Here is a tiny trained network, its code and every weight. The questions are about switching its units off for an input and a target symbol, where a switched-off unit gives its printed mean instead of its output.

import numpy as np


def w(rows, s, z=0):
    codes = np.array(rows[::2]) - 128.0
    scale = np.full(codes.shape[1], s)
    scale[-1] = z or s
    return codes * scale


def norm(h):
    return h / np.sqrt((h * h).mean(-1, keepdims=True) + 1e-5)


def f(y):
    return np.maximum(y, 0)


def softmax(a):
    e = np.exp(a - a.max(-1, keepdims=True))
    return e / e.sum(-1, keepdims=True)


def log_softmax(a):
    a = a - a.max(-1, keepdims=True)
    return a - np.log(np.exp(a).sum(-1, keepdims=True))


def net(x, mask):
    ids = ['ΔΘΛΠΣΨΩαβγεμξτφ'.index(c) for c in x.split()]
    T = len(ids)
    res = E[ids] + P[:T]
    u = 0
    for l in range(2):
        r = norm(res)
        for j in range(2):
            rows = slice(2 * j, 2 * j + 2)
            q, k, v = (r @ M[l][rows].T for M in (Q, K, V))
            z = softmax(np.where(np.tri(T) > 0, q @ k.T / 2**0.5, -1e9)) @ v
            o = O[l][rows]
            res = res + np.where(mask[u + j], z, o[:, -1]) @ o[:, :-1]
        u += 2
        y = f(norm(res) @ A[l][:, :-1].T + A[l][:, -1])
        res = res + np.where(mask[u : u + 4], y, B[l][:, -1]) @ B[l][:, :-1]
        u += 4
    return log_softmax(norm(res)[-1] @ U[:, :-1].T + U[:, -1])


Q, K, V, O, A, B = {}, {}, {}, {}, {}, {}
E = w([
[241,106,176,24],'Δ',
[223,134,112,141],'Θ',
[233,122,160,169],'Λ',
[124,90,155,100],'Π',
[67,73,58,77],'Σ',
[165,85,249,139],'Ψ',
[121,144,47,41],'Ω',
[229,91,49,81],'α',
[83,174,111,55],'β',
[205,102,148,137],'γ',
[225,59,61,211],'ε',
[209,96,113,152],'μ',
[254,60,143,238],'ξ',
[204,103,89,211],'τ',
[231,85,80,198],'φ',
],0.0056)
P = w([
[120,146,126,166],'0',
[212,5,221,75],'1',
[78,213,183,104],'2',
[120,128,106,174],'3',
[237,46,194,52],'4',
[73,211,203,100],'5',
],0.014)
Q[0] = w([
[186,152,253,84],'L0H1',
[175,2,38,115],'L0H1',
[162,39,56,139],'L0H2',
[236,241,170,94],'L0H2',
],0.0085)
K[0] = w([
[158,115,204,150],'L0H1',
[83,136,125,40],'L0H1',
[50,9,146,73],'L0H2',
[180,145,73,99],'L0H2',
],0.011)
V[0] = w([
[122,59,254,187],'L0H1',
[170,97,81,81],'L0H1',
[57,104,125,156],'L0H2',
[1,93,78,117],'L0H2',
],0.0097)
O[0] = w([
[62,86,169,162,245],'L0H1',
[254,82,103,209,115],'L0H1',
[90,192,55,51,93],'L0H2',
[78,155,86,156,2],'L0H2',
],0.011,0.0063)
A[0] = w([
[70,195,106,118,166],'L0N1',
[116,99,1,168,45],'L0N2',
[97,193,197,48,113],'L0N3',
[129,108,29,133,5],'L0N4',
],0.0074,0.0026)
B[0] = w([
[179,123,235,152,192],'L0N1',
[191,1,169,192,156],'L0N2',
[242,97,65,156,253],'L0N3',
[104,7,48,251,145],'L0N4',
],0.0081,0.0035)
Q[1] = w([
[91,220,150,149],'L1H1',
[165,222,191,151],'L1H1',
[151,251,237,125],'L1H2',
[172,104,166,205],'L1H2',
],0.011)
K[1] = w([
[38,140,65,172],'L1H1',
[50,155,151,220],'L1H1',
[93,157,2,65],'L1H2',
[99,38,115,67],'L1H2',
],0.0098)
V[1] = w([
[146,68,54,71],'L1H1',
[152,152,127,225],'L1H1',
[176,82,154,6],'L1H2',
[191,105,137,228],'L1H2',
],0.011)
O[1] = w([
[236,89,254,156,59],'L1H1',
[142,162,28,225,175],'L1H1',
[115,101,34,46,187],'L1H2',
[171,222,194,66,254],'L1H2',
],0.0068,0.0075)
A[1] = w([
[122,92,119,124,23],'L1N1',
[102,89,34,238,3],'L1N2',
[206,55,152,103,37],'L1N3',
[186,73,2,167,213],'L1N4',
],0.008,0.0036)
B[1] = w([
[134,174,110,97,128],'L1N1',
[120,77,98,149,160],'L1N2',
[90,49,168,135,254],'L1N3',
[123,42,2,114,209],'L1N4',
],0.0093,0.0042)
U = w([
[163,20,190,110,157],'Δ',
[190,75,142,91,224],'Θ',
[103,116,174,46,79],'Λ',
[27,83,169,159,150],'Π',
[106,144,204,250,68],'Σ',
[17,105,164,105,30],'Ψ',
[55,202,102,205,47],'Ω',
[193,165,168,140,19],'α',
[80,73,79,192,200],'β',
[99,151,192,78,44],'γ',
[183,177,145,150,58],'ε',
[170,154,140,73,3],'μ',
[70,186,145,54,84],'ξ',
[97,156,55,105,216],'τ',
[174,125,88,116,187],'φ',
],0.018,0.0048)

Each question gives the input, a string of symbols that net reads in full, and the target symbol t.
The units are the heads (2 rows each of Q, K, V and O) and the neurons (one row each of A and B). Each row of codes is followed by its name. A weight is (code - 128) times the scale printed after its matrix; where a second scale follows, it is the last column's (O, A, B and U).
mask holds one flag per unit, layer by layer, with each layer's heads first. A switched-off unit (its flag False) gives its mean, the last column of its rows in O or B, instead of its output. The means were averaged over made-up inputs and are rounded, as every weight is.
A unit's drop is (log p(t) with every unit on - log p(t) with that unit switched off) / (log p(t) with every unit on - log p(t) with every unit switched off).
The circuit of an input: a set's keep is (log p(t) with only the set's units on - log p(t) with every unit switched off) / (log p(t) with every unit on - log p(t) with every unit switched off). Starting from all 12 units, units are removed one at a time, each time the one whose removal leaves the highest keep (on an exact tie, the one counted first), for as long as the keep stays at least 0.8.
units of the circuit, in order: the units of the circuit, biggest drop first
most important unit: the unit with the biggest drop
top k neurons: the k neurons with the biggest drops, biggest first
which heads matter: for each layer, one digit per head in row order, 1 if its drop is at least 0.15 and else 0, layers parted by /
input Θ τ Ω, target Θ: units of the circuit, in order : (L0N3)
input β ξ τ, target β: units of the circuit, in order : (L0H1, L1H2)
input β Δ γ τ μ ξ, target β: units of the circuit, in order : (L1H2, L0H1)
input Δ Λ β, target Δ: which heads matter : 01 / 00
input Σ ε τ, target Σ: top 2 neurons : (L0N4, L0N2)
input Σ γ β, target Σ: units of the circuit, in order : (L0H2, L0N1, L1H2)
input Ω Ψ Π, target Ω: which heads matter : 01 / 10
input β α μ ξ τ ε, target β: units of the circuit, in order : (L1H2, L0H1)
input τ α ξ, target τ: which heads matter : 00 / 10
input ξ γ Λ ξ, target Σ: top 3 neurons : (L0N3, L1N4, L1N3)
input τ β Ω, target τ: which heads matter : 00 / 00
input β τ ξ, target β: which heads matter : 11 / 01
input β μ ξ Σ Λ Λ, target β: which heads matter : 11 / 11
input Ω γ μ, target Ω: units of the circuit, in order : (L0H2)
input τ Ω τ Π γ τ, target τ: top 2 neurons : (L0N1, L0N3)
input Δ ξ Ψ τ Δ Δ, target Δ: which heads matter : 01 / 00
input Π β φ Π Δ Λ, target Π: units of the circuit, in order : (L0H1, L1H2)
input ξ μ ξ α Σ Ψ, target ξ: which heads matter : 00 / 11
input Σ ξ α, target Σ: which heads matter : 01 / 00
input Δ ε Σ, target Δ: most important unit : L0H2
input ξ Θ τ ξ τ Λ, target ξ: units of the circuit, in order : (L1H1, L1H2)
